Here is a tiny trained network, its code and every weight. The questions are about switching its units off for an input and a target symbol, where a switched-off unit gives its printed mean instead of its output.

import numpy as np


def w(rows, s, z=0):
    codes = np.array(rows[::2]) - 128.0
    scale = np.full(codes.shape[1], s)
    scale[-1] = z or s
    return codes * scale


def norm(h):
    return h / np.sqrt((h * h).mean(-1, keepdims=True) + 1e-5)


def f(y):
    return np.maximum(y, 0)


def softmax(a):
    e = np.exp(a - a.max(-1, keepdims=True))
    return e / e.sum(-1, keepdims=True)


def log_softmax(a):
    a = a - a.max(-1, keepdims=True)
    return a - np.log(np.exp(a).sum(-1, keepdims=True))


def net(x, mask):
    ids = ['ΔΘΞΩαβεζηλμπστ'.index(c) for c in x.split()]
    T = len(ids)
    res = E[ids] + P[:T]
    u = 0
    for l in range(3):
        q, k, v = (norm(res) @ M[l].T for M in (Q, K, V))
        z = softmax(np.where(np.tri(T) > 0, q @ k.T / 3**0.5, -1e9)) @ v
        res = res + np.where(mask[u], z, O[l][:, -1]) @ O[l][:, :-1]
        u += 1
        y = f(norm(res) @ A[l][:, :-1].T + A[l][:, -1])
        res = res + np.where(mask[u : u + 4], y, B[l][:, -1]) @ B[l][:, :-1]
        u += 4
    return log_softmax(norm(res)[-1] @ U[:, :-1].T + U[:, -1])


Q, K, V, O, A, B = {}, {}, {}, {}, {}, {}
E = w([
[46,141,114,164],'Δ',
[117,204,141,141],'Θ',
[78,126,144,150],'Ξ',
[67,128,113,195],'Ω',
[39,238,18,177],'α',
[84,141,173,86],'β',
[99,98,143,168],'ε',
[92,95,140,162],'ζ',
[67,101,128,176],'η',
[143,133,124,221],'λ',
[251,57,133,2],'μ',
[126,176,150,155],'π',
[78,120,146,144],'σ',
[162,156,154,184],'τ',
],0.019)
P = w([
[80,102,123,176],'0',
[99,148,193,218],'1',
[97,99,96,127],'2',
[5,122,157,183],'3',
[114,109,79,101],'4',
[26,203,178,143],'5',
[126,126,50,80],'6',
[39,229,200,165],'7',
[147,119,71,108],'8',
],0.015)
Q[0] = w([
[145,142,128,247],'L0H0',
[3,171,188,192],'L0H0',
[184,19,112,112],'L0H0',
],0.007)
K[0] = w([
[179,54,33,173],'L0H0',
[113,108,1,52],'L0H0',
[91,73,190,154],'L0H0',
],0.0064)
V[0] = w([
[83,91,232,132],'L0H0',
[171,85,111,250],'L0H0',
[92,221,192,79],'L0H0',
],0.012)
O[0] = w([
[191,102,205,172,223],'L0H0',
[97,204,135,5,254],'L0H0',
[189,144,71,251,124],'L0H0',
],0.013,0.003)
A[0] = w([
[209,72,43,70,255],'L0N0',
[30,105,162,142,156],'L0N1',
[120,216,153,192,61],'L0N2',
[104,20,133,255,157],'L0N3',
],0.0085,0.0052)
B[0] = w([
[84,57,128,5,175],'L0N0',
[135,151,34,166,254],'L0N1',
[85,79,38,209,179],'L0N2',
[254,181,152,140,216],'L0N3',
],0.0083,0.007)
Q[1] = w([
[131,162,151,103],'L1H0',
[200,185,43,35],'L1H0',
[110,81,1,208],'L1H0',
],0.008)
K[1] = w([
[98,179,26,53],'L1H0',
[148,49,244,4],'L1H0',
[169,2,55,93],'L1H0',
],0.0053)
V[1] = w([
[223,122,85,97],'L1H0',
[116,254,116,103],'L1H0',
[108,126,183,97],'L1H0',
],0.0072)
O[1] = w([
[148,75,81,34,4],'L1H0',
[55,11,123,200,248],'L1H0',
[126,72,1,224,132],'L1H0',
],0.0076,0.0033)
A[1] = w([
[42,58,17,97,254],'L1N0',
[141,114,108,124,69],'L1N1',
[80,254,165,120,67],'L1N2',
[107,139,243,124,26],'L1N3',
],0.0091,0.0079)
B[1] = w([
[254,196,200,127,253],'L1N0',
[89,103,140,142,128],'L1N1',
[86,102,153,85,158],'L1N2',
[118,141,101,93,132],'L1N3',
],0.0078,0.012)
Q[2] = w([
[98,8,90,89],'L2H0',
[111,201,116,98],'L2H0',
[238,64,87,61],'L2H0',
],0.014)
K[2] = w([
[63,154,243,167],'L2H0',
[122,199,121,10],'L2H0',
[8,68,138,160],'L2H0',
],0.013)
V[2] = w([
[119,109,67,34],'L2H0',
[170,2,236,95],'L2H0',
[204,116,245,175],'L2H0',
],0.0096)
O[2] = w([
[162,140,123,90,3],'L2H0',
[66,9,76,106,14],'L2H0',
[65,73,175,185,251],'L2H0',
],0.013,0.0056)
A[2] = w([
[154,4,40,201,136],'L2N0',
[219,158,140,164,253],'L2N1',
[36,150,123,104,92],'L2N2',
[82,107,69,188,181],'L2N3',
],0.014,0.0047)
B[2] = w([
[252,108,175,52,161],'L2N0',
[151,63,175,70,246],'L2N1',
[111,95,72,15,159],'L2N2',
[133,63,47,122,178],'L2N3',
],0.014,0.012)
U = w([
[107,187,218,204,1],'Δ',
[212,163,127,253,56],'Θ',
[94,85,148,182,110],'Ξ',
[44,209,237,104,47],'Ω',
[226,233,116,104,158],'α',
[212,56,128,160,199],'β',
[65,65,144,66,95],'ε',
[69,56,133,79,96],'ζ',
[39,94,168,119,154],'η',
[132,154,150,19,165],'λ',
[210,43,48,27,158],'μ',
[120,140,142,202,140],'π',
[106,57,139,189,119],'σ',
[84,151,117,39,119],'τ',
],0.013,0.0056)

Each question gives the input, a string of symbols that net reads in full, and the target symbol t.
The units are the heads (3 rows each of Q, K, V and O) and the neurons (one row each of A and B). Each row of codes is followed by its name. A weight is (code - 128) times the scale printed after its matrix; where a second scale follows, it is the last column's (O, A, B and U).
mask holds one flag per unit, layer by layer, with each layer's heads first. A switched-off unit (its flag False) gives its mean, the last column of its rows in O or B, instead of its output. The means were averaged over made-up inputs and are rounded, as every weight is.
A unit's drop is (log p(t) with every unit on - log p(t) with that unit switched off) / (log p(t) with every unit on - log p(t) with every unit switched off).
The circuit of an input: a set's keep is (log p(t) with only the set's units on - log p(t) with every unit switched off) / (log p(t) with every unit on - log p(t) with every unit switched off). Starting from the 12 units with the biggest drops (on a tie, the unit counted first), units are removed one at a time, each time the one whose removal leaves the highest keep (on an exact tie, the one counted first), for as long as the keep stays at least 0.8.
units of the circuit, in order: the units of the circuit, biggest drop first
top k neurons: the k neurons with the biggest drops, biggest first
drop when u is switched off: that unit's drop, to one decimal
input Ω ε μ β Θ β, target Θ: top 2 neurons -> [L0N0; L0N3]
input τ β Δ Ξ η λ, target η: top neuron -> [L1N0]
input ζ μ η, target μ: units of the circuit, in order -> [L2H0; L2N0; L1H0]
input τ σ η β λ π μ Ω, target μ: units of the circuit, in order -> [L2H0; L0N0]
input Ξ η τ α Δ, target α: units of the circuit, in order -> [L2H0; L0N1]
input η Δ Ξ μ Θ Ξ β ζ, target β: units of the circuit, in order -> [L0H0; L2N0]
input λ σ β π, target β: units of the circuit, in order -> [L0H0; L2N0; L2H0]
input α Ω π η η, target α: units of the circuit, in order -> [L2H0; L0H0]
input η Θ Ω β ζ σ σ, target β: top 2 neurons -> [L0N3; L2N2]
input β τ Θ, target β: units of the circuit, in order -> [L0H0; L2N1]
input Δ β Ω Δ β η, target β: top 3 neurons -> [L2N0; L0N3; L2N3]
input τ Δ π Θ η Δ β Θ, target β: top 2 neurons -> [L2N0; L0N0]
input Ω η η, target η: top 2 neurons -> [L1N0; L2N1]
input σ λ α Θ, target α: units of the circuit, in order -> [L2H0]
input λ λ α Δ μ Ω β Ω, target β: top 2 neurons -> [L2N0; L1N0]
input Ω Ω Δ ζ β σ π, target β: top 2 neurons -> [L1N0; L2N2]
input λ π β π λ Δ, target λ: top 2 neurons -> [L2N2; L1N0]
input η Θ Ξ λ ε Ω Θ η, target Θ: drop when L0H0 is switched off -> 1.8
input ζ ε Ω β λ π Ω, target λ: drop when L0N2 is switched off -> 0.1
input σ Θ λ Θ Ω, target λ: drop when L0H0 is switched off -> 0.8
input Ξ Ξ η β λ Δ Θ σ, target Θ: drop when L1N0 is switched off -> 0.1
input Δ σ ε τ λ π Θ Θ β, target β: top neuron -> [L1N0]
